Below are the code and all the weights of a small trained network. Each question names an input and a class and asks about switching units off, where a switched-off unit gives its printed mean instead of its output.

import numpy as np


def w(rows, s, z=0):
    codes = np.array(rows[::2]) - 128.0
    scale = np.full(codes.shape[1], s)
    scale[-1] = z or s
    return codes * scale


def norm(h):
    return h / np.sqrt((h * h).mean(-1, keepdims=True) + 1e-5)


def f(y):
    return np.maximum(y, 0)


def log_softmax(a):
    a = a - a.max(-1, keepdims=True)
    return a - np.log(np.exp(a).sum(-1, keepdims=True))


def net(x, mask):
    res = np.array(x, float).reshape(1, 7) / 4 @ E
    u = 0
    for l in range(2):
        y = f(norm(res) @ A[l][:, :-1].T + A[l][:, -1])
        res = res + np.where(mask[u : u + 8], y, B[l][:, -1]) @ B[l][:, :-1]
        u += 8
    return log_softmax(norm(res)[-1] @ U[:, :-1].T + U[:, -1])


A, B = {}, {}
E = w([
[138,195,121,122,103,202,87,248,132,170],'x0',
[79,196,98,229,106,60,165,100,163,93],'x1',
[198,81,107,129,102,62,226,176,69,155],'x2',
[103,56,54,126,45,152,138,108,133,98],'x3',
[125,127,163,154,131,114,159,100,3,165],'x4',
[100,118,93,81,51,120,23,120,64,46],'x5',
[72,227,139,135,74,158,118,83,126,112],'x6',
],0.006)
A[0] = w([
[86,82,176,189,194,80,137,89,194,85,134],'0.n1',
[127,144,99,156,90,145,88,81,93,37,66],'0.n2',
[88,113,191,143,125,127,142,100,117,122,128],'0.n3',
[86,206,90,246,135,122,239,105,141,75,3],'0.n4',
[120,75,57,1,92,156,81,140,202,178,82],'0.n5',
[180,192,151,160,129,133,140,122,137,115,106],'0.n6',
[131,132,208,163,159,180,158,111,55,151,41],'0.n7',
[62,173,118,106,153,142,83,199,155,185,87],'0.n8',
],0.0085,0.0066)
B[0] = w([
[123,132,58,127,188,125,120,108,98,104,253],'0.n1',
[127,130,159,169,119,100,91,81,104,109,194],'0.n2',
[140,121,129,111,144,122,153,80,85,174,180],'0.n3',
[53,129,61,80,87,129,132,187,207,208,237],'0.n4',
[43,132,154,137,156,163,179,156,127,64,245],'0.n5',
[133,91,111,134,119,177,98,111,139,161,181],'0.n6',
[103,128,182,63,128,123,131,75,78,177,196],'0.n7',
[245,167,162,151,109,119,210,81,191,91,208],'0.n8',
],0.011,0.0049)
A[1] = w([
[138,170,165,108,84,180,127,169,105,142,66],'1.n1',
[104,145,99,169,10,116,48,61,90,60,2],'1.n2',
[195,37,165,138,144,102,191,233,104,120,47],'1.n3',
[62,148,61,135,158,135,156,130,122,149,86],'1.n4',
[73,157,144,118,116,108,96,79,137,207,155],'1.n5',
[234,210,164,173,112,154,74,152,154,133,86],'1.n6',
[94,141,128,206,127,108,170,136,180,181,61],'1.n7',
[153,136,131,75,133,229,96,227,176,74,89],'1.n8',
],0.011,0.0024)
B[1] = w([
[143,136,83,177,153,140,134,68,196,92,192],'1.n1',
[82,113,254,122,118,57,36,204,145,138,243],'1.n2',
[181,66,79,116,109,101,86,207,62,57,254],'1.n3',
[147,163,102,151,93,136,59,154,162,101,241],'1.n4',
[104,119,109,94,130,147,226,183,117,181,240],'1.n5',
[223,134,160,202,178,61,128,61,190,194,212],'1.n6',
[122,173,100,29,21,84,57,123,148,166,223],'1.n7',
[93,145,164,173,46,229,186,67,112,129,252],'1.n8',
],0.0093,0.0062)
U = w([
[127,143,165,71,181,118,204,73,38,232,59],'0',
[207,60,81,110,129,79,127,206,54,100,41],'1',
[86,127,169,156,65,223,190,123,135,68,182],'2',
[243,184,176,188,125,130,161,60,205,176,173],'3',
[81,120,246,144,114,35,54,154,132,128,178],'4',
[97,190,27,97,63,73,121,149,217,207,186],'5',
[113,121,53,149,250,109,94,63,156,79,4],'6',
],0.015,0.0019)

Each question gives the input, the list of numbers given to net, and the class t.
The units are the neurons (one row each of A and B). Each row of codes is followed by its name. A weight is (code - 128) times the scale printed after its matrix; where a second scale follows, it is the last column's (A, B and U).
mask holds one flag per neuron, layer by layer. A switched-off neuron (its flag False) gives its mean, the last column of its row in B, instead of its output. The means were averaged over made-up inputs and are rounded, as every weight is.
A unit's drop is (log p(t) with every unit on - log p(t) with that unit switched off) / (log p(t) with every unit on - log p(t) with every unit switched off).
The circuit of an input: a set's keep is (log p(t) with only the set's units on - log p(t) with every unit switched off) / (log p(t) with every unit on - log p(t) with every unit switched off). Starting from the 12 units with the biggest drops (on a tie, the unit counted first), units are removed one at a time, each time the one whose removal leaves the highest keep (on an exact tie, the one counted first), for as long as the keep stays at least 0.8.
units of the circuit, in order: the units of the circuit, biggest drop first
unit that matters most: the unit with the biggest drop
top k neurons: the k neurons with the biggest drops, biggest first
k most important neurons of layer l: the k neurons of layer l with the biggest drops, biggest first
drop when u is switched off: that unit's drop, to one decimal
input [-5,-4,5,7,-3,8,-5], class 4: units of the circuit, in order	1.n2, 0.n2
input [-2,7,-7,-5,7,0,-8], class 5: top 3 neurons	0.n4, 1.n4, 1.n5
input [7,-8,-5,-4,-5,-7,-3], class 3: top neuron	0.n8
input [-1,-8,2,-6,8,8,1], class 0: units of the circuit, in order	1.n3, 1.n2
input [-6,2,-7,2,1,1,0], class 4: top 2 neurons	1.n2, 0.n2
input [8,-8,-5,0,-8,1,4], class 2: top 2 neurons	0.n5, 1.n8
input [4,-1,-7,-1,-7,0,0], class 3: top 3 neurons	0.n8, 1.n6, 0.n4
input [1,1,2,-5,5,5,1], class 0: 2 most important neurons of layer 0	0.n7, 0.n3
input [0,0,-8,6,-1,-8,-5], class 6: top 2 neurons	0.n1, 0.n4
input [-6,-8,-8,-3,-2,4,1], class 2: units of the circuit, in order	0.n5, 1.n8
input [6,0,5,-1,-4,-2,-2], class 3: top 2 neurons	1.n6, 0.n8
input [4,-5,7,8,-3,8,-5], class 2: top 2 neurons	1.n8, 0.n5
input [1,2,-4,-6,6,2,7], class 0: top 2 neurons	1.n5, 0.n7
input [1,6,-8,2,8,0,-7], class 5: most important neuron of layer 1	1.n4
input [-3,-2,0,2,-1,-7,-2], class 6: 3 most important neurons of layer 0	0.n1, 0.n4, 0.n8
input [6,-1,5,0,-3,-8,-3], class 1: top 2 neurons	1.n3, 0.n4
input [3,-3,1,-4,-6,0,-3], class 2: top 2 neurons	0.n5, 1.n8
input [3,-8,-3,7,7,-5,6], class 0: top 2 neurons	0.n7, 1.n8
input [8,6,-7,-2,3,7,5], class 4: top 3 neurons	1.n2, 0.n2, 1.n8
input [3,-3,1,-7,-5,-1,-4], class 3: unit that matters most	1.n6
input [-8,-7,-8,7,2,-1,5], class 4: 2 most important neurons of layer 1	1.n2, 1.n8
input [6,2,-8,-1,4,-7,1], class 3: drop when 1.n6 is switched off	0.2
input [0,2,8,3,6,6,7], class 4: drop when 1.n2 is switched off	0.2
input [5,8,-5,4,6,3,-7], class 4: drop when 0.n2 is switched off	0.8
input [4,4,-3,-6,5,0,-8], class 3: drop when 1.n6 is switched off	0.2
